Here is a tiny trained network, its code and every weight. The questions are about switching its units off for an input and a target symbol, where a switched-off unit gives its printed mean instead of its output.

import numpy as np


def w(rows, s, z=0):
    codes = np.array(rows[::2]) - 128.0
    scale = np.full(codes.shape[1], s)
    scale[-1] = z or s
    return codes * scale


def norm(h):
    return h / np.sqrt((h * h).mean(-1, keepdims=True) + 1e-5)


def f(y):
    return np.maximum(y, 0)


def softmax(a):
    e = np.exp(a - a.max(-1, keepdims=True))
    return e / e.sum(-1, keepdims=True)


def log_softmax(a):
    a = a - a.max(-1, keepdims=True)
    return a - np.log(np.exp(a).sum(-1, keepdims=True))


def net(x, mask):
    ids = ['αβδεζθλπσφψω'.index(c) for c in x.split()]
    T = len(ids)
    res = E[ids] + P[:T]
    u = 0
    for l in range(2):
        q, k, v = (norm(res) @ M[l].T for M in (Q, K, V))
        z = softmax(np.where(np.tri(T) > 0, q @ k.T / 2**0.5, -1e9)) @ v
        res = res + np.where(mask[u], z, O[l][:, -1]) @ O[l][:, :-1]
        u += 1
        y = f(norm(res) @ A[l][:, :-1].T + A[l][:, -1])
        res = res + np.where(mask[u : u + 4], y, B[l][:, -1]) @ B[l][:, :-1]
        u += 4
    return log_softmax(norm(res)[-1] @ U[:, :-1].T + U[:, -1])


Q, K, V, O, A, B = {}, {}, {}, {}, {}, {}
E = w([
[163,156,69,50,193],'α',
[118,115,53,133,44],'β',
[121,57,138,65,93],'δ',
[118,116,113,164,55],'ε',
[140,66,148,55,129],'ζ',
[107,181,7,104,123],'θ',
[105,76,63,198,206],'λ',
[52,151,189,167,169],'π',
[113,95,136,118,99],'σ',
[118,91,137,108,107],'φ',
[111,95,135,113,106],'ψ',
[66,213,183,11,86],'ω',
],0.014)
P = w([
[113,103,126,94,115],'0',
[82,154,180,37,138],'1',
[148,133,155,78,113],'2',
[2,91,88,138,142],'3',
[159,102,115,125,109],'4',
[165,170,186,46,120],'5',
[225,125,149,92,81],'6',
[117,60,57,156,140],'7',
[168,126,123,106,138],'8',
[163,148,156,86,100],'9',
],0.0075)
Q[0] = w([
[127,161,178,254,88],'L0H0',
[186,59,24,61,43],'L0H0',
],0.0092)
K[0] = w([
[156,178,187,254,115],'L0H0',
[195,102,62,37,30],'L0H0',
],0.0097)
V[0] = w([
[119,145,97,30,25],'L0H0',
[143,51,2,11,80],'L0H0',
],0.0046)
O[0] = w([
[213,115,127,177,84,206],'L0H0',
[233,127,118,224,3,255],'L0H0',
],0.0053,0.0076)
A[0] = w([
[160,100,126,77,146,146],'L0N0',
[122,75,216,185,112,166],'L0N1',
[121,185,164,70,73,182],'L0N2',
[170,90,150,250,246,3],'L0N3',
],0.014,0.004)
B[0] = w([
[103,153,67,154,126,222],'L0N0',
[136,164,22,93,128,232],'L0N1',
[124,156,249,119,138,255],'L0N2',
[231,103,224,206,220,179],'L0N3',
],0.012,0.0063)
Q[1] = w([
[209,193,251,92,102],'L1H0',
[37,129,194,129,173],'L1H0',
],0.025)
K[1] = w([
[96,25,19,212,152],'L1H0',
[4,149,142,86,153],'L1H0',
],0.024)
V[1] = w([
[203,232,76,73,253],'L1H0',
[118,248,104,248,109],'L1H0',
],0.016)
O[1] = w([
[126,255,224,113,111,255],'L1H0',
[27,177,141,146,41,199],'L1H0',
],0.015,0.0052)
A[1] = w([
[183,4,144,189,141,119],'L1N0',
[185,163,159,103,168,129],'L1N1',
[23,143,112,77,242,3],'L1N2',
[90,201,86,58,69,66],'L1N3',
],0.017,0.0049)
B[1] = w([
[133,212,183,182,138,172],'L1N0',
[139,112,83,119,95,240],'L1N1',
[142,5,157,74,178,135],'L1N2',
[130,100,101,131,196,247],'L1N3',
],0.023,0.011)
U = w([
[133,165,104,131,132,171],'α',
[130,112,117,133,192,69],'β',
[126,148,119,127,120,73],'δ',
[67,57,100,152,83,181],'ε',
[119,65,158,99,194,191],'ζ',
[141,219,92,81,182,17],'θ',
[6,193,82,125,124,51],'λ',
[189,144,189,222,169,151],'π',
[113,136,123,218,16,116],'σ',
[202,120,67,102,46,136],'φ',
[119,112,119,129,164,89],'ψ',
[96,180,207,82,51,254],'ω',
],0.011,0.0032)

Each question gives the input, a string of symbols that net reads in full, and the target symbol t.
The units are the heads (2 rows each of Q, K, V and O) and the neurons (one row each of A and B). Each row of codes is followed by its name. A weight is (code - 128) times the scale printed after its matrix; where a second scale follows, it is the last column's (O, A, B and U).
mask holds one flag per unit, layer by layer, with each layer's heads first. A switched-off unit (its flag False) gives its mean, the last column of its rows in O or B, instead of its output. The means were averaged over made-up inputs and are rounded, as every weight is.
A unit's drop is (log p(t) with every unit on - log p(t) with that unit switched off) / (log p(t) with every unit on - log p(t) with every unit switched off).
The circuit of an input: a set's keep is (log p(t) with only the set's units on - log p(t) with every unit switched off) / (log p(t) with every unit on - log p(t) with every unit switched off). Starting from all 10 units, units are removed one at a time, each time the one whose removal leaves the highest keep (on an exact tie, the one counted first), for as long as the keep stays at least 0.8.
units of the circuit, in order: the units of the circuit, biggest drop first
unit that matters most: the unit with the biggest drop
k most important neurons: the k neurons with the biggest drops, biggest first
input θ α ω θ ψ ζ β ζ φ, target σ: 3 most important neurons : [L0N3, L0N2, L1N0]
input ζ ε ε θ, target ε: units of the circuit, in order : [L1H0, L0N0]
input ω λ ε ζ θ, target ε: units of the circuit, in order : [L1H0]
input ω θ ζ α ζ θ, target ω: units of the circuit, in order : [L1H0, L0N1, L0N2]
input ζ θ ε α θ ζ θ, target λ: units of the circuit, in order : [L0N1, L1H0, L1N3, L0N3]
input α θ ψ ζ φ θ ε ζ ε, target ε: units of the circuit, in order : [L0N2, L1H0]
input ω δ ζ θ ω ε, target λ: units of the circuit, in order : [L1H0, L0N1, L1N3]
input θ σ ε ζ θ ψ ζ, target λ: units of the circuit, in order : [L0N1, L1H0, L1N3, L0N3]
input ζ θ δ θ θ, target π: units of the circuit, in order : [L1H0, L1N0]
input ζ λ θ ζ ε, target λ: 4 most important neurons : [L0N0, L0N1, L0N2, L1N3]
input ε ζ ζ θ, target φ: 2 most important neurons : [L0N0, L1N3]
input ω ζ θ ζ σ, target λ: 2 most important neurons : [L0N0, L0N1]
input λ ψ ψ, target θ: units of the circuit, in order : [L0N3, L0N1, L1H0, L1N3]
input λ ζ π α λ ζ, target ω: 2 most important neurons : [L0N2, L0N3]
input ζ ε ζ β λ α, target σ: most important neuron : [L0N2]
input ζ ψ ζ θ ω θ, target λ: units of the circuit, in order : [L0N2, L1H0, L1N3, L0N3]
input θ ζ λ σ ε, target θ: 3 most important neurons : [L0N2, L0N3, L0N1]
input ε ε ζ ζ ε, target φ: 2 most important neurons : [L0N1, L0N2]
input θ ζ ε ζ ζ, target ε: 3 most important neurons : [L0N0, L0N1, L0N2]
input ζ θ λ σ σ, target θ: units of the circuit, in order : [L0N1, L0N3, L1H0, L1N3]
input β θ σ, target σ: unit that matters most : L1H0
input φ λ θ ω π ζ σ ζ ζ α, target φ: units of the circuit, in order : [L1H0, L1N3, L1N1]
input ζ α ζ θ ζ δ ω ζ α ψ, target φ: 4 most important neurons : [L0N1, L0N2, L0N0, L1N3]
input δ α ε θ, target ω: 2 most important neurons : [L0N1, L0N0]
input δ ζ ζ, target π: 2 most important neurons : [L1N0, L1N1]
